Here is a tiny trained network, its code and every weight. The questions are about switching its units off for an input and a target symbol, where a switched-off unit gives its printed mean instead of its output.

import numpy as np


def w(rows, s, z=0):
    codes = np.array(rows[::2]) - 128.0
    scale = np.full(codes.shape[1], s)
    scale[-1] = z or s
    return codes * scale


def norm(h):
    return h / np.sqrt((h * h).mean(-1, keepdims=True) + 1e-5)


def f(y):
    return np.maximum(y, 0)


def softmax(a):
    e = np.exp(a - a.max(-1, keepdims=True))
    return e / e.sum(-1, keepdims=True)


def log_softmax(a):
    a = a - a.max(-1, keepdims=True)
    return a - np.log(np.exp(a).sum(-1, keepdims=True))


def net(x, mask):
    ids = ['ΓΘΞΨεφ'.index(c) for c in x.split()]
    T = len(ids)
    res = E[ids] + P[:T]
    r = norm(res)
    for j in range(2):
        rows = slice(2 * j, 2 * j + 2)
        q, k, v = (r @ M[0][rows].T for M in (Q, K, V))
        z = softmax(np.where(np.tri(T) > 0, q @ k.T / 2**0.5, -1e9)) @ v
        o = O[0][rows]
        res = res + np.where(mask[j], z, o[:, -1]) @ o[:, :-1]
    y = f(norm(res) @ A[0][:, :-1].T + A[0][:, -1])
    res = res + np.where(mask[2:6], y, B[0][:, -1]) @ B[0][:, :-1]
    return log_softmax(norm(res)[-1] @ U[:, :-1].T + U[:, -1])


Q, K, V, O, A, B = {}, {}, {}, {}, {}, {}
E = w([
[113,173,70,130,155,97],'Γ',
[104,244,32,88,170,56],'Θ',
[6,140,79,181,168,133],'Ξ',
[103,214,131,138,174,191],'Ψ',
[177,100,157,191,130,90],'ε',
[101,31,188,126,213,130],'φ',
],0.013)
P = w([
[120,153,176,239,153,242],'0',
[168,100,144,205,231,150],'1',
[130,191,235,251,146,164],'2',
[87,195,163,141,68,236],'3',
[168,82,85,85,202,105],'4',
[104,221,119,170,134,103],'5',
[81,93,34,123,96,102],'6',
[213,62,41,82,145,115],'7',
[76,175,181,125,136,147],'8',
[77,3,60,95,131,153],'9',
[182,113,223,73,34,116],'10',
[84,167,136,125,142,188],'11',
[35,73,49,119,57,171],'12',
],0.0064)
Q[0] = w([
[92,174,156,163,254,127],'h0',
[177,56,135,121,188,132],'h0',
[104,131,161,218,147,64],'h1',
[211,143,139,110,50,88],'h1',
],0.0081)
K[0] = w([
[156,50,132,79,106,135],'h0',
[102,116,171,156,245,121],'h0',
[105,187,122,81,114,152],'h1',
[138,100,121,129,215,110],'h1',
],0.012)
V[0] = w([
[200,188,56,193,87,131],'h0',
[204,2,213,124,111,83],'h0',
[215,222,184,107,204,204],'h1',
[102,142,74,160,62,156],'h1',
],0.0071)
O[0] = w([
[254,99,125,125,160,164,153],'h0',
[143,110,124,166,81,129,74],'h0',
[122,70,110,98,20,141,255],'h1',
[142,54,148,112,190,183,141],'h1',
],0.012,0.0079)
A[0] = w([
[130,15,149,194,90,253,193],'n0',
[47,116,84,92,160,240,151],'n1',
[135,226,75,241,77,59,155],'n2',
[231,97,76,223,69,123,251],'n3',
],0.005,0.0025)
B[0] = w([
[149,200,72,153,123,23,254],'n0',
[126,98,63,1,110,104,232],'n1',
[91,93,219,204,86,180,154],'n2',
[134,153,90,147,188,62,209],'n3',
],0.0088,0.0065)
U = w([
[179,46,139,140,159,153,10],'Γ',
[140,114,147,167,180,132,2],'Θ',
[58,116,154,181,241,111,109],'Ξ',
[157,110,113,118,80,131,236],'Ψ',
[158,184,91,255,94,73,102],'ε',
[29,115,175,221,73,105,35],'φ',
],0.0088,0.0025)

Each question gives the input, a string of symbols that net reads in full, and the target symbol t.
The units are the heads (2 rows each of Q, K, V and O) and the neurons (one row each of A and B). Each row of codes is followed by its name. A weight is (code - 128) times the scale printed after its matrix; where a second scale follows, it is the last column's (O, A, B and U).
mask holds one flag per unit, heads first, then neurons. A switched-off unit (its flag False) gives its mean, the last column of its rows in O or B, instead of its output. The means were averaged over made-up inputs and are rounded, as every weight is.
A unit's drop is (log p(t) with every unit on - log p(t) with that unit switched off) / (log p(t) with every unit on - log p(t) with every unit switched off).
The circuit of an input: a set's keep is (log p(t) with only the set's units on - log p(t) with every unit switched off) / (log p(t) with every unit on - log p(t) with every unit switched off). Starting from all 6 units, units are removed one at a time, each time the one whose removal leaves the highest keep (on an exact tie, the one counted first), for as long as the keep stays at least 0.8.
units of the circuit, in order: the units of the circuit, biggest drop first
k most important neurons: the k neurons with the biggest drops, biggest first
heads that matter: for each layer, one digit per head in row order, 1 if its drop is at least 0.15 and else 0, layers parted by /
drop when u is switched off: that unit's drop, to one decimal
input Ψ Γ ε φ Ψ ε, target φ: units of the circuit, in order : [h0 n2]
input Ξ φ ε ε Γ, target φ: units of the circuit, in order : [h0 n2 n0 h1]
input Ψ ε Γ ε Ψ, target ε: units of the circuit, in order : [h0 n0]
input Ψ Ψ Γ, target Ψ: units of the circuit, in order : [h0 h1]
input ε φ Ψ ε Ξ, target φ: heads that matter : 10
input Ψ Ψ Ψ Ψ ε φ Γ ε ε ε, target ε: heads that matter : 00
input Γ Ψ ε Ξ, target Ξ: heads that matter : 01
input Ξ Γ Θ, target Ξ: units of the circuit, in order : [h0 h1 n0]
input Ψ Ψ ε Ξ Ξ Ψ ε φ Θ, target φ: heads that matter : 10
input ε Ψ Γ Θ Θ Ψ φ Ψ ε ε, target ε: units of the circuit, in order : [n0 n1]
input Θ Ξ Ξ, target Ξ: heads that matter : 11
input ε φ Θ, target φ: heads that matter : 00
input Ψ ε Ψ Θ ε φ Ξ Ψ, target ε: units of the circuit, in order : [h0 h1]
input Ξ Ψ Ψ, target Ψ: heads that matter : 11
input Ξ Ψ Ξ Ψ Ξ Ψ Ξ Ψ, target Ξ: heads that matter : 11
input φ Ξ φ Ξ Θ, target Ξ: heads that matter : 01
input φ Ψ Ψ, target φ: heads that matter : 10
input Ψ Ψ φ Ψ Ξ Ξ Ξ ε ε φ Ψ ε, target φ: units of the circuit, in order : [h0]
input Ψ Ψ Ξ, target Ψ: heads that matter : 11
input Ψ Γ ε Γ Θ Ψ φ, target φ: most important neuron : [n3]
input φ Γ Ψ, target φ: most important neuron : [n2]
input Ψ Θ Γ Ψ Ψ Ξ, target Ψ: 2 most important neurons : [n1 n3]
input Γ Γ Ψ Γ Γ Ψ Ψ Ψ φ, target φ: drop when n3 is switched off : 0.0
input Ψ Ψ φ Ψ ε Γ Ψ ε Ξ, target ε: drop when h1 is switched off : -0.1
